Here is a tiny trained network, its code and every weight. The questions are about switching its units off for an input and a class, where a switched-off unit gives its printed mean instead of its output.

import numpy as np


def w(rows, s, z=0):
    codes = np.array(rows[::2]) - 128.0
    scale = np.full(codes.shape[1], s)
    scale[-1] = z or s
    return codes * scale


def f(y):
    return y / 2 * (1 + np.tanh(0.7978845608 * (y + 0.044715 * y**3)))


def log_softmax(a):
    a = a - a.max(-1, keepdims=True)
    return a - np.log(np.exp(a).sum(-1, keepdims=True))


def net(x, mask):
    res = np.array(x, float).reshape(1, 8) / 4 @ E
    y = f(res @ A[0][:, :-1].T + A[0][:, -1])
    res = res + np.where(mask, y, B[0][:, -1]) @ B[0][:, :-1]
    return log_softmax(res[-1] @ U[:, :-1].T + U[:, -1])


A, B = {}, {}
E = w([
[4,153,109,135,118,174,131,101,60,156,252,97],'x0',
[126,128,128,129,128,129,128,127,127,128,128,128],'x1',
[129,127,128,128,128,129,128,129,128,130,129,128],'x2',
[129,126,128,124,128,127,129,129,129,129,128,128],'x3',
[126,129,129,127,129,129,130,127,129,127,127,128],'x4',
[170,69,3,135,115,84,188,119,91,109,139,152],'x5',
[148,139,84,118,158,52,15,187,82,141,106,10],'x6',
[128,127,128,123,129,127,129,127,128,129,128,126],'x7',
],0.015)
A[0] = w([
[135,136,108,125,125,127,130,135,137,137,130,134,108],'N1',
[142,118,138,131,127,111,130,126,131,124,105,108,110],'N2',
[100,127,140,119,121,132,163,119,123,127,135,137,88],'N3',
[117,146,106,120,122,124,111,132,126,121,136,140,82],'N4',
[149,104,4,138,129,116,174,126,115,129,133,141,139],'N5',
[134,112,142,119,127,130,137,127,120,141,135,138,166],'N6',
[121,133,122,112,124,99,124,112,122,130,139,95,91],'N7',
[115,134,118,136,127,136,162,118,136,132,148,128,82],'N8',
[137,125,137,139,131,124,156,127,138,127,122,113,96],'N9',
[88,126,100,109,132,131,126,122,120,120,127,91,72],'N10',
[164,119,119,134,142,113,97,127,140,125,80,100,90],'N11',
[119,114,116,109,114,115,140,126,130,142,108,108,60],'N12',
[122,121,134,126,136,132,121,130,124,123,124,130,181],'N13',
[113,109,114,140,134,137,135,120,125,130,122,121,68],'N14',
[133,119,133,124,135,137,137,148,133,138,144,142,158],'N15',
[159,113,156,128,124,140,148,124,145,112,111,159,203],'N16',
[141,124,118,126,129,116,94,126,125,120,97,106,146],'N17',
[102,121,103,146,131,128,76,136,99,132,153,80,10],'N18',
[89,115,140,141,123,155,166,113,127,129,179,131,132],'N19',
[130,120,105,133,130,120,147,127,121,127,124,126,141],'N20',
[145,122,125,124,132,133,128,139,126,133,125,121,84],'N21',
[138,130,130,131,131,136,140,121,129,119,118,125,93],'N22',
[140,119,137,141,125,136,136,119,137,116,121,126,125],'N23',
[124,123,139,131,144,122,128,124,127,123,131,124,181],'N24',
[158,127,130,124,132,121,112,124,136,124,127,124,84],'N25',
[145,112,152,131,125,125,130,115,120,113,135,124,124],'N26',
[158,122,120,135,123,109,92,145,133,133,90,106,132],'N27',
[117,116,139,124,130,123,166,119,139,121,102,119,137],'N28',
[127,120,142,135,121,135,124,130,141,145,129,113,209],'N29',
[161,128,142,141,127,130,158,124,159,137,83,157,195],'N30',
],0.035,0.013)
B[0] = w([
[148,129,117,119,135,120,121,143,117,122,145,133,136],'N1',
[119,111,114,121,131,142,113,131,145,90,132,143,162],'N2',
[126,134,127,126,124,126,137,136,131,67,132,124,161],'N3',
[131,119,125,134,120,124,130,123,115,149,106,125,138],'N4',
[181,52,109,128,129,50,166,126,126,112,124,130,253],'N5',
[115,126,107,134,132,146,132,135,111,147,134,128,145],'N6',
[129,141,129,114,141,110,114,162,116,178,129,141,160],'N7',
[113,79,113,135,125,154,161,121,147,125,113,145,157],'N8',
[126,108,130,108,114,124,135,138,126,146,116,133,139],'N9',
[134,133,132,124,140,122,137,130,133,197,125,132,168],'N10',
[105,115,119,136,146,146,143,121,113,42,130,128,208],'N11',
[171,182,134,137,123,86,156,137,132,114,147,132,138],'N12',
[115,150,119,122,112,135,117,141,133,134,138,144,142],'N13',
[121,71,109,131,126,143,118,128,115,133,103,127,136],'N14',
[120,128,135,143,128,135,152,138,118,145,141,134,144],'N15',
[132,139,117,131,129,116,93,131,133,227,143,133,209],'N16',
[140,160,154,122,131,120,107,144,138,80,113,127,189],'N17',
[142,136,126,133,116,100,104,108,136,255,125,126,205],'N18',
[106,126,142,136,132,175,193,138,132,63,151,126,201],'N19',
[146,116,142,132,123,111,149,153,144,123,131,134,158],'N20',
[140,143,134,125,133,105,156,112,148,111,119,137,137],'N21',
[127,119,119,133,133,103,123,121,125,135,146,126,138],'N22',
[132,124,126,122,153,120,124,131,116,157,123,129,149],'N23',
[107,136,113,126,127,145,122,138,119,142,123,110,142],'N24',
[116,109,134,131,117,133,151,149,133,96,132,133,153],'N25',
[140,128,138,128,115,122,126,151,127,140,132,138,137],'N26',
[135,147,131,127,117,131,100,109,126,45,127,122,208],'N27',
[131,124,121,121,134,131,136,138,135,173,122,125,157],'N28',
[117,135,115,125,133,168,94,106,119,142,132,129,156],'N29',
[142,152,142,130,121,100,110,126,122,241,121,122,224],'N30',
],0.036,0.047)
U = w([
[104,184,135,122,129,168,88,137,135,237,117,125,255],'0',
[222,63,63,123,128,36,162,137,128,218,89,146,86],'1',
[101,201,151,120,131,183,69,143,132,48,93,115,96],'2',
[219,79,78,119,132,51,156,143,123,21,75,137,57],'3',
[46,159,140,124,132,253,175,135,126,96,178,137,149],'4',
[171,25,60,121,130,116,254,131,116,69,145,161,47],'5',
],0.0064,0.0052)

Each question gives the input, the list of numbers given to net, and the class t.
The units are the neurons (one row each of A and B). Each row of codes is followed by its name. A weight is (code - 128) times the scale printed after its matrix; where a second scale follows, it is the last column's (A, B and U).
mask holds one flag per neuron, in row order. A switched-off neuron (its flag False) gives its mean, the last column of its row in B, instead of its output. The means were averaged over made-up inputs and are rounded, as every weight is.
A unit's drop is (log p(t) with every unit on - log p(t) with that unit switched off) / (log p(t) with every unit on - log p(t) with every unit switched off).
The circuit of an input: a set's keep is (log p(t) with only the set's units on - log p(t) with every unit switched off) / (log p(t) with every unit on - log p(t) with every unit switched off). Starting from the 12 units with the biggest drops (on a tie, the unit counted first), units are removed one at a time, each time the one whose removal leaves the highest keep (on an exact tie, the one counted first), for as long as the keep stays at least 0.8.
circuit, biggest first: the units of the circuit, biggest drop first
most important unit: the unit with the biggest drop
k most important neurons: the k neurons with the biggest drops, biggest first
drop when u is switched off: that unit's drop, to one decimal
input [6,-1,-2,-7,-4,-7,2,1], class 0: most important unit : N5
input [1,-4,-8,-4,1,4,-7,-8], class 5: 3 most important neurons : [N19 N18 N3]
input [8,-2,-8,6,4,-1,-1,6], class 4: circuit, biggest first : [N5 N19]
input [0,-3,-2,5,-6,3,5,5], class 3: 2 most important neurons : [N30 N16]
input [-7,2,-8,4,-8,-5,0,-6], class 0: 2 most important neurons : [N30 N5]
input [0,1,0,5,-2,3,8,2], class 3: 4 most important neurons : [N27 N11 N30 N16]
input [1,4,5,5,0,6,-8,7], class 5: 3 most important neurons : [N19 N18 N3]
input [8,3,6,-4,6,5,0,0], class 5: 3 most important neurons : [N19 N30 N16]
input [7,-4,-4,1,4,0,2,-3], class 0: 2 most important neurons : [N5 N18]
input [0,5,4,7,7,-6,-4,-2], class 0: 2 most important neurons : [N5 N11]
input [8,5,-2,-3,-8,-5,1,-1], class 0: 3 most important neurons : [N18 N5 N11]
input [-4,0,-4,4,-3,-4,1,3], class 2: 2 most important neurons : [N5 N18]
input [3,-5,8,3,-6,-8,8,7], class 0: 2 most important neurons : [N18 N5]
input [2,7,-4,-2,-3,5,-8,-7], class 5: circuit, biggest first : [N19]
input [4,1,-5,4,7,-6,6,8], class 0: drop when N5 is switched off : 0.7
input [-5,8,0,0,5,-1,-6,3], class 0: drop when N5 is switched off : 0.9
input [-4,4,6,8,-3,-5,7,-7], class 2: drop when N5 is switched off : 0.3
input [1,3,-5,5,2,-7,1,6], class 0: 4 most important neurons : [N5 N11 N19 N27]
